Here is a tiny trained network, its code and every weight. The questions are about switching its units off for an input and a class, where a switched-off unit gives its printed mean instead of its output.

import numpy as np


def w(rows, s, z=0):
    codes = np.array(rows[::2]) - 128.0
    scale = np.full(codes.shape[1], s)
    scale[-1] = z or s
    return codes * scale


def f(y):
    return y / 2 * (1 + np.tanh(0.7978845608 * (y + 0.044715 * y**3)))


def log_softmax(a):
    a = a - a.max(-1, keepdims=True)
    return a - np.log(np.exp(a).sum(-1, keepdims=True))


def net(x, mask):
    res = np.array(x, float).reshape(1, 4) / 4 @ E
    y = f(res @ A[0][:, :-1].T + A[0][:, -1])
    res = res + np.where(mask, y, B[0][:, -1]) @ B[0][:, :-1]
    return log_softmax(res[-1] @ U[:, :-1].T + U[:, -1])


A, B = {}, {}
E = w([
[160,221,140,138,72,91,47],'x0',
[2,144,99,204,71,63,175],'x1',
[144,155,163,225,95,217,150],'x2',
[83,52,210,175,111,99,11],'x3',
],0.0076)
A[0] = w([
[127,109,79,72,181,87,105,180],'N1',
[176,135,162,166,143,220,96,188],'N2',
[86,71,144,158,163,126,203,177],'N3',
[68,161,157,199,77,54,67,212],'N4',
[72,121,145,162,103,133,154,148],'N5',
[106,72,118,119,164,91,133,191],'N6',
[141,208,82,92,126,103,152,141],'N7',
[94,71,157,136,137,190,128,195],'N8',
[82,87,138,155,161,156,188,161],'N9',
[133,154,78,69,161,86,186,188],'N10',
[149,166,88,104,133,168,254,228],'N11',
[157,98,183,100,203,142,88,169],'N12',
[163,78,164,64,212,126,55,234],'N13',
[152,162,176,168,83,112,93,253],'N14',
[100,88,151,63,169,77,77,164],'N15',
],0.0095,0.0045)
B[0] = w([
[199,92,118,69,164,41,177,175],'N1',
[144,162,153,185,87,233,79,194],'N2',
[75,25,45,235,117,112,174,191],'N3',
[36,218,180,122,33,26,11,217],'N4',
[110,109,81,154,56,97,120,167],'N5',
[168,79,78,169,67,44,137,164],'N6',
[108,219,139,47,154,118,134,177],'N7',
[164,59,120,156,53,166,117,173],'N8',
[78,25,42,228,145,151,160,182],'N9',
[92,137,105,55,173,81,200,197],'N10',
[49,189,50,111,205,170,234,244],'N11',
[220,54,173,90,107,171,108,181],'N12',
[215,23,191,64,119,133,148,216],'N13',
[96,253,199,110,94,146,12,192],'N14',
[184,103,153,138,120,76,139,174],'N15',
],0.0062,0.011)
U = w([
[88,197,86,31,191,121,198,116],'0',
[63,198,214,104,87,44,32,145],'1',
[62,100,94,197,25,80,105,139],'2',
[69,67,76,188,172,155,194,150],'3',
[126,132,125,166,182,113,94,5],'4',
[129,219,122,189,122,237,134,133],'5',
[179,79,207,115,102,253,66,158],'6',
[200,67,141,101,130,37,153,143],'7',
],0.0072,0.003)

Each question gives the input, the list of numbers given to net, and the class t.
The units are the neurons (one row each of A and B). Each row of codes is followed by its name. A weight is (code - 128) times the scale printed after its matrix; where a second scale follows, it is the last column's (A, B and U).
mask holds one flag per neuron, in row order. A switched-off neuron (its flag False) gives its mean, the last column of its row in B, instead of its output. The means were averaged over made-up inputs and are rounded, as every weight is.
A unit's drop is (log p(t) with every unit on - log p(t) with that unit switched off) / (log p(t) with every unit on - log p(t) with every unit switched off).
The circuit of an input: a set's keep is (log p(t) with only the set's units on - log p(t) with every unit switched off) / (log p(t) with every unit on - log p(t) with every unit switched off). Starting from the 12 units with the biggest drops (on a tie, the unit counted first), units are removed one at a time, each time the one whose removal leaves the highest keep (on an exact tie, the one counted first), for as long as the keep stays at least 0.8.
circuit, biggest first: the units of the circuit, biggest drop first
unit that matters most: the unit with the biggest drop
k most important neurons: the k neurons with the biggest drops, biggest first
drop of u: that unit's drop, to one decimal
input [-3,-8,-3,-3], class 7: circuit, biggest first : [N13, N1]
input [2,-7,-5,8], class 6: unit that matters most : N12
input [0,1,5,4], class 1: 2 most important neurons : [N4, N14]
input [-2,-6,-7,8], class 7: circuit, biggest first : [N1, N15]
input [6,-7,-5,6], class 6: 2 most important neurons : [N13, N12]
input [0,-1,5,3], class 6: circuit, biggest first : [N11, N2]
input [2,2,-8,1], class 7: 3 most important neurons : [N1, N14, N15]
input [-1,-1,-3,8], class 7: 2 most important neurons : [N13, N15]
input [-2,-8,-5,-4], class 7: 3 most important neurons : [N13, N12, N1]
input [1,-5,-2,-1], class 6: circuit, biggest first : [N12, N13]
input [8,-8,-7,4], class 7: 4 most important neurons : [N1, N15, N13, N8]
input [-2,-1,-4,8], class 7: circuit, biggest first : [N13, N15]
input [5,8,-7,-4], class 1: 2 most important neurons : [N4, N11]
input [5,-6,-6,7], class 6: circuit, biggest first : [N12]
input [5,5,2,3], class 1: drop of N6 : 0.0
input [2,1,3,-2], class 5: drop of N10 : 0.2
input [-2,-5,-1,0], class 6: drop of N11 : 0.1
